[[126 118 106 130]
 [125 117 154 110]]
->
[[118 106]
 [117 154]]

[[127 130 126]
 [117 118 130]
 [104 101 141]]
->
[[130 126]
 [118 130]]

[[126 128 134 141 125]
 [139 151 124 127 128]
 [123 131 134 141 121]]
->
[[128 134]
 [151 124]]

[[136 154 118]
 [145 130 109]]
->
[[154 118]
 [130 109]]

[[127 130 125 110 134]
 [125 132 128 115 124]
 [124 123 132 102 135]
 [131 121 127 118 125]]
->
[[130 125]
 [132 128]]

[[103 141 105 112]
 [121 130 122 127]
 [128 123 130 135]
 [107 137 110 117]
 [128 123 129 134]]
->
[[141 105]
 [130 122]]

[[113 128 127 107 136]
 [132 123 123 129 126]]
->
[[128 127]
 [123 123]]

[[120 120 122]
 [139 137 134]
 [129 136 134]
 [128 155 146]
 [122 120 122]]
->
[[120 122]
 [137 134]]

[[150 104 137 115]
 [155 121 121 121]
 [ 99 125 113 114]]
->
[[104 137]
 [121 121]]
---
[[124 143 140 132 119 124 121 128 129 125 135 142 129 125]
 [124 142 140 132 119 124 121 129 129 125 135 142 129 125]
 [125 139 139 131 119 123 121 131 129 126 137 142 129 125]
 [121 135 130 121 121 125 122 129 134 141 151 135 129 118]]
->
[[121 135 130 121 121 125 122 129 134 141 151 135 129 118]
 [125 139 139 131 119 123 121 131 129 126 137 142 129 125]
 [124 142 140 132 119 124 121 129 129 125 135 142 129 125]
 [124 143 140 132 119 124 121 128 129 125 135 142 129 125]]

[[139 137 130 124 158 132 124 149 142]
 [130 155 127 125 120 142 143 130 119]
 [129 121 128 134 129 133 124 112 120]
 [122 132 125 112 110 116 146 142 117]]
->
[[129 121 128 134 129 133 124 112 120]
 [122 132 125 112 110 116 146 142 117]
 [139 137 130 124 158 132 124 149 142]
 [130 155 127 125 120 142 143 130 119]]

[[103 122 105 140 104 125]
 [113 153  99 142 121 128]
 [112 101 123 131 112 122]]
->
[[112 101 123 131 112 122]
 [103 122 105 140 104 125]
 [113 153  99 142 121 128]]

[[154 148]
 [132 142]
 [130 146]
 [137 138]
 [141 141]
 [131 123]]
->
[[131 123]
 [137 138]
 [141 141]
 [132 142]
 [130 146]
 [154 148]]

[[139 127 126 128 122 139 153 106]
 [114 119 125 137 129 116 118 137]
 [133 143 137 110 135 128 120 131]]
->
[[114 119 125 137 129 116 118 137]
 [139 127 126 128 122 139 153 106]
 [133 143 137 110 135 128 120 131]]

[[126 120 131 113 100 127 145]
 [128 137 127 144 156 125 124]
 [128 126 130 122 116 131 136]
 [128 127 128 123 115 128 156]
 [127 123 130 118 112 131 128]]
->
[[126 120 131 113 100 127 145]
 [127 123 130 118 112 131 128]
 [128 126 130 122 116 131 136]
 [128 127 128 123 115 128 156]
 [128 137 127 144 156 125 124]]
---
[[151 130 120 116 132]
 [106 122 133 126 125]
 [125 113 136 131 113]
 [142 149 137 122 107]
 [136 117 118 134 124]
 [127 123 118 134 130]]
->
[[127 136 142 125 106 151]
 [123 117 149 113 122 130]
 [118 118 137 136 133 120]
 [134 134 122 131 126 116]
 [130 124 107 113 125 132]]

[[137 107 145 140 144 136 149 109 134 145 144 111]
 [123 139 119 122 120 124 117 138 125 119 119 137]
 [127 136 120 125 123 124 120 138 124 122 124 132]
 [121 141 117 120 117 122 115 139 126 117 117 140]
 [126 133 124 126 124 126 124 132 128 124 124 132]]
->
[[126 121 127 123 137]
 [133 141 136 139 107]
 [124 117 120 119 145]
 [126 120 125 122 140]
 [124 117 123 120 144]
 [126 122 124 124 136]
 [124 115 120 117 149]
 [132 139 138 138 109]
 [128 126 124 125 134]
 [124 117 122 119 145]
 [124 117 124 119 144]
 [132 140 132 137 111]]

[[114 133 133 146 114]
 [124 131 129 134 127]
 [117 133 132 143 118]
 [115 132 133 144 114]
 [145 123 121 107 147]
 [119 130 132 139 118]
 [136 124 126 117 134]
 [129 127 128 126 127]
 [136 126 125 118 136]]
->
[[136 129 136 119 145 115 117 124 114]
 [126 127 124 130 123 132 133 131 133]
 [125 128 126 132 121 133 132 129 133]
 [118 126 117 139 107 144 143 134 146]
 [136 127 134 118 147 114 118 127 114]]

[[115 116]
 [126 131]
 [152 145]
 [113 106]
 [124 130]
 [126 121]
 [113 125]]
->
[[113 126 124 113 152 126 115]
 [125 121 130 106 145 131 116]]

[[144 101 131 126 137]
 [116 150 126 122 120]
 [123 135 134 112 124]
 [142 100 137 118 139]
 [133 125 144 112 135]
 [117 152 120 138 120]
 [145 122 110 147 127]
 [133 144 110 145 121]
 [128 103 143 117 139]]
->
[[128 133 145 117 133 142 123 116 144]
 [103 144 122 152 125 100 135 150 101]
 [143 110 110 120 144 137 134 126 131]
 [117 145 147 138 112 118 112 122 126]
 [139 121 127 120 135 139 124 120 137]]

[[138 102 125]
 [152 128 118]]
->
[[152 138]
 [128 102]
 [118 125]]

[[148 118 121 148 109 133 113 114 112 146 123 132 148]
 [116 105 132 135 131 132 111 109 119 125 133 142 117]]
->
[[116 148]
 [105 118]
 [132 121]
 [135 148]
 [131 109]
 [132 133]
 [111 113]
 [109 114]
 [119 112]
 [125 146]
 [133 123]
 [142 132]
 [117 148]]
